Each row is followed by its class.
[ -16  -49   45    9   72  155    8  -48   82   31  -44    5   44   75
 -107  -36   -4   -6 -128  -46  -24   -3  138  114  -41   -5  -21  109
 -125  -40   -5  -39  -66] : S
[ -18   31  -36  -63  193 -100   31  -18   87 -127 -108   61  166   80
  -58 -258  -14  -26  124  -15 -140   30  115  142 -189   96  -71 -139
   13  -26   43    3  -70] : U
[ -31  143   38   14  186 -255    9   11   -6   14 -111  174   76 -228
   38  302   43   24   52   14  -19    6   85  126 -129   76   59  -23
   36  -56  117  -14  -46] : U
[   1  -43   49   30  126   79  -24  -69  103    4  -72  -41   49  121
 -109  -17  -20   30  -68  -61   14    3  149   84  -72   25  -17  146
  -96  -60  -17  -18  -73] : X
[ -30  130   18   -3  138 -303   36  -13  -11    5 -102  171   72 -220
   17  314   10   -6   73   -8  -49  -15  114   78  -91   85   88   20
   57  -28  103  -39  -27] : H
[ -33  108   14  -19  117 -293   19  -13   -5  -29  -71  124   91 -167
   28  232   52  -24   50   30   19  -24   93  106  -96   50   39  -25
   44  -43  105  -37  -83] : X
[ -17  132   -2  -42  104 -252   39   -1    3    0  -78  193   33 -197
   38  277   43    7   33   27  -43   -9   43  114  -78   85   82  -45
   17  -21  115  -38  -40] : S
[ 105 -260   61  247 -490  372 -117  198   16  297 -259 -247 -157 -258
  208  281  178  132 -366  106 -377  107  115  -55  205 -118 -146  446
 -220  -74 -520  204  -56] : P
[   2  103  -94  165   87  212   35  186  306   -5    2  -75 -217   27
  370   92 -151   91  110   97 -362  219 -259  193  153 -139  171  273
 -117 -404   55   24 -307] : R
[ -13  -83   71   42  103   55  -56  -53   89   20    7  -15   44   79
  -68   54   26   16 -179  -85  -32  -83  111   33  -38  -26  -24  177
 -146  -55  -28   39  -34] : A
[ 112 -347  162   67 -308  616 -187 -111  -29  273 -157  -76  -32  127
 -295  228  116  -61 -471  -26   18 -361  290   -7  -65   11 -109  317
 -659 -145 -231 -119   28] : W
[ -61  315  -14  -10 -273 -301  214  254 -230  160  253  -70 -143   19
 -326 -134 -187 -196  490  -66   15  -87 -149 -221  159 -280  -30 -164
  362 -283  221 -349    8] : N
[ 121  286  -42   33  267  -80   71   49  250 -261  -99  502  -37  141
  324  -32 -168 -279  259  -89  -94  -69  -75  180  -67  186  309  168
  238 -478  247 -202 -450] : N
[-268   89 -215   43  419 -380    5   -3  -95   37  -96  304  185 -303
 -468   -6  130  232  452  -36 -500  147  545  140 -141  -59 -417 -348
  -40  -84   14  334  -27] : N
[-370   17    5   56 -387 -187  -49  -15 -164  339  214 -231  -33 -692
   96  364   92 -320 -205 -109 -241 -328  149  -59   71  -69  176   53
 -205  101 -201  -45  286] : M
[ -37   12   -1  -15  135  -68   46  -16   43 -110  -99  130  108  116
 -102 -195  -24  -37   74  -31  -39   11   87   85 -129   70  -88  -93
   38  -42   96    1 -112] : N
[ 309  -97  -98 -101  331 -115  148  -10  128 -519  170 -136   76  263
  181   59  -10   57  -39   11   11  399 -233 -218  142 -170   79 -130
  -88  198 -163  -34   88] : W
[ -66  100    5   31  145 -296   40   23  -21    1  -63  173   50 -211
    6  299   41   -7   36   21   -3  -29   86   24  -57   48   70    3
   37  -53   95  -28  -65] : P
[-100  -30   98  232 -107  380 -111   87 -102  432 -248  163  178 -156
 -421  196  -44 -203  119  -18 -110  -79  278    9   61 -432 -291  229
 -305 -440 -156 -143 -315] : Q
[ -21 -288  -52   35   23 -690  -55   89  -19 -307  236  -56  135   74
 -101  456  151 -240  -46 -149 -524 -135  -29 -223   43  -23   67  -46
  -26  211 -127   70  333] : Q
[  -2  153    9   -1  123 -321   40   21  -24   -8 -112  184   69 -217
   20  331   40   19  109   45  -28   39  107  126  -82   13   27  -46
   71   -7  131  -40  -66] : N
[ -12  -60   84   77   73   33  -54  -51   52   15   27  -42   66   48
  -18   75   37  -37 -168 -106   -5  -85  145   22  -70   -6  -16  169
  -98  -40  -30   13    8] : H
[  36  -64   92   57   77  137  -28  -37  107    4   -8  -52   28  102
   -3   32   12   44 -147  -23   -4  -21  141   90  -37  -67  -39  194
 -127  -69   22  -26  -87] : S
[ -69   42  -97  -18  367   16   96  -61  268 -353 -231  -42  229  120
  224 -350  -75  -99  -25   88 -284  198  -90  218   79 -202    3  -20
 -296 -398   80   92 -456] : N
[   9  -86   91   62   86   76  -68  -32   92   29  -19  -41   25   75
  -23   53   12   32 -143  -82  -27  -35  136   97  -64    2  -12  195
 -100  -45  -29    7  -35] : M
[  70 -335  324  169  -46  218 -134   45  306   11 -150 -228  -31  679
   94  -10  140  208 -530   52  131  -72  -11  223  -76  -46 -216  540
 -159 -169   66  291 -274] : A
[   2  -13   66   89  117   95  -29  -15  121  -15  -51   -5   12   65
    2   67    9   35 -116  -85  -50  -28  114   68  -38  -23  -35  184
 -137  -91    1    5  -78] : N
[ -64 -413  234 -122  132  457 -333 -309   68  146  -88  114   67  260
  -27   61  -54   57 -325 -218   69 -187   22  212  -52  174  110  236
 -305  126 -112  310 -101] : Q
[  52  -88  154  -86   49  499   19   28  318  187 -243   23   24  201
 -159   26 -112  -28 -137   69  -34 -183  311   70  208 -269   12  621
 -229   26 -114 -269 -421] : R
[ -41   18  -13 -103  169   28  101  -33   39  -80  -83   56  127  169
 -164 -336  -56  -51   59  -11  -86   78  119  172 -124  120  -21  -98
  111  -35  124  -32  -95] : H
[ 131  -18  -19   52 -617 -598  -68 -267 -236  226 -141    4 -250  178
 -269 -143  -49  189  465 -104  594 -344  251 -184 -228   93 -172  -63
  270  131  -30  153  160] : S
[ 196 -399 -137  120 -197  126  -75   86   46 -186  139 -772 -135  229
  378 -259  324  -78 -575   44 -651  -44 -154  117   57 -511   10  -29
 -623 -158 -292  330   32] : M
[ -67  124  -25  203  236  218   47  118  -31 -108  -75   47   72 -105
  -28  -32  -11   74    4  160  127  131 -198 -195   66 -105 -196  -74
 -156 -232  160  -92  -42] : H
[ -18  -65  -12  -55  169    5   21  -34   20 -114  -72   88  168  105
 -128 -275  -44    7   23   -2  -96   91   99  111 -143   80  -64 -143
   -4  -72   52   13 -145] : X
[  77  -45    0  416 -280 -714 -167  -55  -35 -206   22  120   94 -485
  300  435  -66  226   -8 -202  -98 -244 -154 -899  -78 -428 -178  -16
 -285  -69 -161  176   88] : R
[ -30    1  -26  -22  140 -186    4  -33   25 -153  -94  102  139   60
 -111 -219  -38   28  109  -39  -71   23   66   43 -150  129  -69 -165
   27  -41   73   44  -26] : W
[  35   57  -12 -132  291  296   91   32   39  -26 -138  -13   60 -202
  117   84  109  313 -293  387    7  266   11  103  107 -104   24  -92
 -257   72  102   46 -159] : U
[ 292 -108  110  201   74 -854  125   24  174 -458 -122  -38  237  160
  303  360  144  315  111 -321  -13  101  206  101 -335 -190 -287  -99
 -144   85  -80  189  -36] : N
[ -51  100   22   22  150 -340   21   -8  -57   10  -71  197   88 -220
  -77  362   27   25   98   11   -4   14  116   24  -89   54   48  -43
   87   25  105  -35    4] : R
[  -8  -15   -9  -64  167   42   35  -10   43 -125  -88   85  130  168
 -143 -292  -34  -55   57  -14  -65   74   56  148 -115   94  -68 -119
   29  -88   80  -18 -105] : W
[ -48   91   29  -44  165 -219   43  -22    3   12  -91  165   61 -188
  -34  341   37   44   23   27  -30  -16  119  123  -58   71   87   10
  -12   -1  125  -48  -53] : R
[  -8   31   19  -89  137  -85   51  -61   67 -129 -129  108  181  164
  -97 -306 -111  -33  157  -45  -20   26   74  145 -158   27  -82 -135
   42  -57  135  -48 -183] : N
[-144 -161 -178    5  -65 -141   62  -42    0 -110  105  150   13 -192
   -1  -80 -197   92  249   14 -132  108    5 -181    1  142   27 -224
  -50  196 -108   43   76] : P
[  -9  -58   95   80  114  128  -33   12   86   23    7  -37   -7   82
  -38   82   41   42 -158  -50   -9  -50  110   65  -20  -25  -32  202
 -105  -84   15    9  -45] : U
[  12  -29   78   68  110   89  -12  -37  111   43  -44  -29   21  155
  -52   30   18   21 -109  -76   -6   -3  124  123  -54  -23  -36  146
 -100  -85   -7   -1  -70] : Y
[ -22    2  -34  -55  169 -105   34  -59   47  -97 -106   82  149  100
  -90 -238  -52  -10   77  -13  -87   95    7  117 -138   61  -86 -160
    0  -72   67    8 -108] : Y
[   7  -90   54   27  124  124  -35  -54  116    2  -33  -18   42  141
  -58   10   12    3 -150  -44  -12   -4  149  101  -42  -20   -3  180
 -131  -78  -43   16 -133] : X
[ -71  106    9   -4   91 -315   32   16  -40   35  -78  181   86 -253
  -29  308   66   -9   63    6  -53  -36  120   62  -62   28   37   -7
   50  -12   98  -11  -40] : Q
[ 124   12  -22 -143    4   70   19   35  229 -100  167 -141  143  362
  258 -256 -109  -40  191   93 -167  239    6  190   55 -109  117 -100
   38  -39 -145   43 -145] : A
[   4  -22   -7  -95  175   49  101  -23   85 -138 -129   38  120  182
  -73 -283  -23    5   60  -15  -60   73   77  229 -126  125  -20  -78
   24  -17  127  -30 -118] : Q
[  -6  -12   31  -41  101  -73    9  -23   65  -86 -154  167  132   93
  -94 -163  -44   30   78  -48    3   14   92  166 -160  139  -81  -68
   21  -50   79    5 -131] : W
[ -52   61  -55    2  432 -270   42 -168  -22  170 -430  253  332  113
 -556 -247 -132  -13  499 -108  -51  245  555  520 -401  -46 -180 -164
    2 -313  -23   49 -408] : R
[-268  153   25   23  327 -107  144  -48  190 -167  -55  -67  212  -40
  -52 -284 -124   39  110  108  -54  -28  254   79   41  -64   15   35
    2  -91  314  -76 -153] : A
[ -83   -6  -60 -106  325 -455  -31  -97  -88  121   93 -190  -82 -411
  202  678  189  140   46  267 -384   55  358  -68   43 -176  378 -112
 -144  390 -173  368  203] : U
[ -28  -51   52   49  156  104  -23  -23   70   18  -38    4   46   64
 -115   63   58   -6 -153  -77  -23  -49  126   80  -22  -11  -20  181
 -127  -74   13   -4  -52] : Q
[ -71   62 -162  225 -355  -72  -38  -20 -214  194   26 -206 -134   -8
 -220 -168  179  147  -72  134   98  125   52   49   66  -95 -140 -293
   81  -45   34  247  262] : Y
[ -49  107    2  -12  183 -189   37   25  -51   23 -109  202   67 -224
  -57  290   80    8   37   28  -57   24   94  124  -57   84   51  -19
   53  -31  131  -17  -40] : Q
[ -15   -4  -67  173  -98 -103   21   86  135 -219  -58 -311  101 -105
  399  -62  153   14 -172  339 -175  125  -65 -222  227 -503 -195   56
 -273 -218 -100  217 -221] : W
[  -8  -53   -9  -86  165    6   53  -42   52 -119  -86   51  127  115
  -78 -287  -23   33   19   22 -128   66  104  188 -123   53  -67 -116
  -23  -43  109   17 -141] : S
[ -34   72   -2  -28  143 -289    6  -46   11  -42  -72  150   81 -152
   -6  291   50   -9   13   25   20  -29   96   69  -62   65   81   -9
    1   15   76  -17  -47] : X
[ -38  140    7   17  139 -332   32   -2  -15  -15 -102  217   48 -248
   39  335   28   11   60    1  -22    6   77   86 -105   76   59  -27
   49  -10  118  -19  -51] : N
[ 103 -185  174   15  -13 -734  -80  -97 -338   27  -53 -153   43 -162
   28  706  222   71  417 -125  -15  -17  373  230 -139  -14  -72  -93
  286  337  -81  268  279] : R
[  46 -326   61 -207  -67  145  180  -57   66 -208    5 -266  231  137
  153 -277   48  -75   10  111 -222   26  452  503   79 -234  -79    7
 -176   74   -7  -59 -323] : R
[ 204   37   78  110  -61  -70 -114  154   84  -44   46 -160   79  315
   64 -284   12   12  185 -276 -130 -194   20 -218   -3 -278 -179   -3
 -139 -248 -323   54  -52] : U
[ 106  138 -127  148  387  317  -16   81  387 -180   51  -65 -304    1
  335  329    1  293 -135   85 -357  210 -144  106   22  484  259  323
 -169 -160   88  -64  210] : Y
[ -38  -25  -58  -65  132   68   42  -50   26  -93  -84   51   86  113
 -100 -323  -36   21   64   46  -36   31   66   69  -95   98  -45 -146
  -13  -38   78   15  -92] : P
[-244  -97 -305 -136  -66 -520 -254 -107 -291   66  -39   45   -3 -416
 -150   58  433  -38    8   60 -287 -200  170  252  148  183 -127 -316
  -30  212 -210  505  287] : M
[ -27   41  -60 -115  220  -89   81  -40  100 -143 -140  133  160  167
 -135 -310  -54  -40  107    0  -55   82   57  183 -123   65  -49 -121
   34 -119  105  -23 -235] : X
[  45   94 -139   62 -133  -70  259   78  -42  -77 -101  226  -59  351
 -226 -371  -53 -147  351    5  543  158 -171 -324  216 -257 -257 -189
  251   72 -186  -57 -157] : Y
[ 339   36 -282 -414  269 -152   12 -137  175 -453  -74  141   57 -196
  464  -34   27  144  123  128 -360  179  -17  470   29  315  265 -136
  -67   81   34  -67 -111] : M
[ 163   12 -245   25  -89  -16   93  114    4  -55 -137  166   39  136
 -275  170  218  -78  340  264  239   40  266  243  176 -205 -365  -24
 -131  -49  -97 -210 -160] : X
[ -70  -47  -29  -54  185  -66   22  -32   31 -115  -24   91  148  109
 -108 -238  -16  -45   35   -7  -67   -4   85   57  -90   44  -52 -109
   -7  -62   61   22 -128] : P
[-136  235 -202 -134  -97 -336  215   12  -26  157  -19 -223  -59  338
 -675 -611    9  -90  369  -25  100 -195  125   12   40 -345 -371 -141
   15 -222  125 -142  -95] : Y
[  18  -80   82   39  131   48  -31  -35   91  -24   -3  -38   49   83
   -4   79   25  -17 -109  -93  -67  -29  145  141  -95   17   11  148
  -90  -43  -10   -2  -29] : U
